Here is a tiny trained network, its code and every weight. The questions are about switching its units off for an input and a class, where a switched-off unit gives its printed mean instead of its output.

import numpy as np


def w(rows, s, z=0):
    codes = np.array(rows[::2]) - 128.0
    scale = np.full(codes.shape[1], s)
    scale[-1] = z or s
    return codes * scale


def norm(h):
    return h / np.sqrt((h * h).mean(-1, keepdims=True) + 1e-5)


def f(y):
    return np.maximum(y, 0)


def log_softmax(a):
    a = a - a.max(-1, keepdims=True)
    return a - np.log(np.exp(a).sum(-1, keepdims=True))


def net(x, mask):
    res = np.array(x, float).reshape(1, 7) / 4 @ E
    u = 0
    for l in range(2):
        y = f(norm(res) @ A[l][:, :-1].T + A[l][:, -1])
        res = res + np.where(mask[u : u + 11], y, B[l][:, -1]) @ B[l][:, :-1]
        u += 11
    return log_softmax(norm(res)[-1] @ U[:, :-1].T + U[:, -1])


A, B = {}, {}
E = w([
[176,104,173,161,119,8,186,61,158,98,225,160],'x0',
[142,51,172,164,169,190,95,23,123,120,43,132],'x1',
[153,119,182,62,160,156,222,194,210,166,109,149],'x2',
[143,121,114,133,110,142,129,117,125,144,141,134],'x3',
[140,129,150,131,136,159,110,170,145,63,155,140],'x4',
[76,3,114,94,166,109,154,167,48,145,153,178],'x5',
[132,137,101,248,123,98,159,163,97,143,49,177],'x6',
],0.005)
A[0] = w([
[108,158,101,255,129,138,167,169,99,156,101,181,123],'0.n1',
[133,139,123,20,142,118,98,102,142,83,156,77,105],'0.n2',
[15,149,87,88,112,220,78,169,130,160,92,105,119],'0.n3',
[103,125,75,163,120,138,63,135,82,118,136,86,77],'0.n4',
[112,100,139,121,90,157,114,116,85,98,107,111,219],'0.n5',
[72,74,92,49,142,101,111,160,39,117,129,183,115],'0.n6',
[86,151,37,151,134,102,130,213,166,134,162,88,3],'0.n7',
[157,156,123,96,170,175,181,167,134,146,134,157,181],'0.n8',
[100,110,149,19,152,163,104,78,113,144,180,42,63],'0.n9',
[169,129,201,110,176,205,186,214,164,223,124,113,57],'0.n10',
[78,158,82,123,85,71,125,195,153,156,202,115,86],'0.n11',
],0.0063,0.0028)
B[0] = w([
[172,170,140,42,139,89,200,212,89,49,37,107,232],'0.n1',
[144,167,78,176,107,109,203,126,11,142,53,144,193],'0.n2',
[174,150,201,211,78,134,232,29,125,117,207,153,253],'0.n3',
[25,50,124,153,80,32,91,211,111,82,125,26,191],'0.n4',
[140,115,145,39,235,160,161,91,169,189,177,173,192],'0.n5',
[127,183,166,87,42,168,57,82,127,150,186,209,220],'0.n6',
[165,116,99,207,216,203,60,88,173,182,96,125,183],'0.n7',
[107,109,117,128,149,74,74,74,49,90,86,62,196],'0.n8',
[209,177,59,193,201,71,190,254,127,26,6,121,208],'0.n9',
[42,51,105,158,53,60,93,185,144,171,179,87,210],'0.n10',
[176,76,180,162,207,183,101,70,120,166,115,160,217],'0.n11',
],0.0055,0.006)
A[1] = w([
[83,123,142,90,125,135,183,173,201,160,125,101,8],'1.n1',
[173,62,124,232,215,172,62,78,113,146,78,97,233],'1.n2',
[45,135,106,124,116,221,138,140,84,159,118,41,107],'1.n3',
[104,49,158,122,117,106,110,179,176,183,75,65,152],'1.n4',
[178,117,1,51,131,176,149,128,97,105,160,91,209],'1.n5',
[135,251,136,172,88,142,63,127,202,133,78,40,10],'1.n6',
[63,157,37,143,206,98,61,120,41,89,137,93,6],'1.n7',
[134,183,61,149,190,121,97,188,119,213,196,139,53],'1.n8',
[91,138,82,157,77,112,70,90,60,64,153,96,19],'1.n9',
[43,58,92,132,225,148,131,207,10,154,124,250,85],'1.n10',
[54,156,134,192,114,221,129,181,118,159,78,133,196],'1.n11',
],0.0061,0.0013)
B[1] = w([
[77,49,154,131,126,106,111,192,143,105,191,63,149],'1.n1',
[130,72,128,125,193,161,111,193,132,163,143,154,251],'1.n2',
[118,88,159,207,135,59,193,158,162,84,227,173,169],'1.n3',
[84,101,65,112,149,144,60,138,135,96,160,94,178],'1.n4',
[173,183,135,140,70,76,117,94,61,105,29,125,155],'1.n5',
[116,158,122,30,23,161,11,54,140,190,136,181,212],'1.n6',
[100,68,99,94,132,145,174,199,213,99,84,64,185],'1.n7',
[104,43,105,187,254,231,78,65,179,94,94,86,160],'1.n8',
[75,75,166,108,103,60,186,204,179,207,211,81,188],'1.n9',
[149,222,103,79,84,168,80,92,187,141,89,103,254],'1.n10',
[141,152,138,167,185,87,230,85,51,68,173,189,196],'1.n11',
],0.006,0.0064)
U = w([
[14,23,93,105,54,59,135,189,209,110,147,13,92],'0',
[196,212,80,105,124,84,175,153,83,52,2,106,180],'1',
[120,203,156,28,29,165,64,30,181,172,129,199,198],'2',
[141,145,228,192,131,60,208,31,100,98,184,184,171],'3',
[139,72,119,155,249,208,67,76,201,157,60,141,6],'4',
],0.0063,0.0024)

Each question gives the input, the list of numbers given to net, and the class t.
The units are the neurons (one row each of A and B). Each row of codes is followed by its name. A weight is (code - 128) times the scale printed after its matrix; where a second scale follows, it is the last column's (A, B and U).
mask holds one flag per neuron, layer by layer. A switched-off neuron (its flag False) gives its mean, the last column of its row in B, instead of its output. The means were averaged over made-up inputs and are rounded, as every weight is.
A unit's drop is (log p(t) with every unit on - log p(t) with that unit switched off) / (log p(t) with every unit on - log p(t) with every unit switched off).
The circuit of an input: a set's keep is (log p(t) with only the set's units on - log p(t) with every unit switched off) / (log p(t) with every unit on - log p(t) with every unit switched off). Starting from the 12 units with the biggest drops (on a tie, the unit counted first), units are removed one at a time, each time the one whose removal leaves the highest keep (on an exact tie, the one counted first), for as long as the keep stays at least 0.8.
units of the circuit, in order: the units of the circuit, biggest drop first
top k neurons: the k neurons with the biggest drops, biggest first
k most important neurons of layer l: the k neurons of layer l with the biggest drops, biggest first
input [-8,-6,-7,7,0,8,5], class 2: units of the circuit, in order	(0.n6)
input [7,7,-2,5,-5,-1,7], class 1: units of the circuit, in order	(0.n1; 0.n3)
input [5,1,-6,5,4,2,5], class 0: 2 most important neurons of layer 0	(0.n3; 0.n9)
input [-1,0,5,2,-2,-5,-7], class 1: 3 most important neurons of layer 0	(0.n9; 0.n2; 0.n4)
input [1,-4,-5,8,-1,6,-2], class 2: top 3 neurons	(0.n6; 1.n10; 0.n11)
input [7,8,-4,3,4,6,1], class 4: units of the circuit, in order	(0.n3; 1.n2)
input [2,4,6,5,5,5,-8], class 1: top 2 neurons	(0.n9; 0.n2)
input [4,5,-3,2,-6,-2,3], class 4: top 4 neurons	(0.n3; 1.n2; 0.n6; 1.n11)
input [-8,-7,7,6,-1,8,1], class 2: top 4 neurons	(0.n6; 1.n10; 0.n4; 0.n3)
input [2,1,-1,5,-7,-2,1], class 2: units of the circuit, in order	(0.n3; 0.n9)
input [-4,6,5,-8,-2,7,-5], class 2: units of the circuit, in order	(0.n6; 1.n10)
input [4,7,-1,-4,-2,8,-7], class 2: top 3 neurons	(0.n6; 1.n10; 0.n1)
input [8,-5,-2,3,-6,-4,8], class 1: top 2 neurons	(0.n1; 0.n3)
input [3,2,7,-1,3,7,3], class 0: units of the circuit, in order	(0.n10)
input [-6,-8,5,2,0,8,3], class 2: units of the circuit, in order	(0.n6; 1.n10)
input [2,-2,5,3,-7,-5,-1], class 0: 4 most important neurons of layer 0	(0.n10; 0.n6; 0.n3; 0.n7)
input [6,-7,-2,8,-5,-3,2], class 4: top 4 neurons	(0.n3; 1.n8; 0.n11; 0.n7)
input [-8,-7,-2,2,4,4,-7], class 3: units of the circuit, in order	(0.n3; 1.n3)
input [5,-1,1,-1,-8,7,7], class 1: units of the circuit, in order	(0.n1; 1.n10)
input [-2,-8,6,-8,0,-6,-2], class 4: most important neuron of layer 1	(1.n8)
input [2,-7,-4,3,0,4,3], class 4: units of the circuit, in order	(0.n7; 1.n8)
input [-4,-3,-6,8,2,-3,-6], class 0: top 4 neurons	(0.n4; 1.n9; 0.n1; 1.n7)
input [-5,6,-1,2,1,4,7], class 1: top 2 neurons	(0.n1; 1.n10)
input [0,-2,-8,-8,-4,-1,7], class 0: 2 most important neurons of layer 0	(0.n4; 0.n9)
input [3,6,-6,-6,5,6,-8], class 1: units of the circuit, in order	(0.n9; 0.n2)
input [8,-8,2,7,-4,4,8], class 1: units of the circuit, in order	(0.n1; 0.n3)
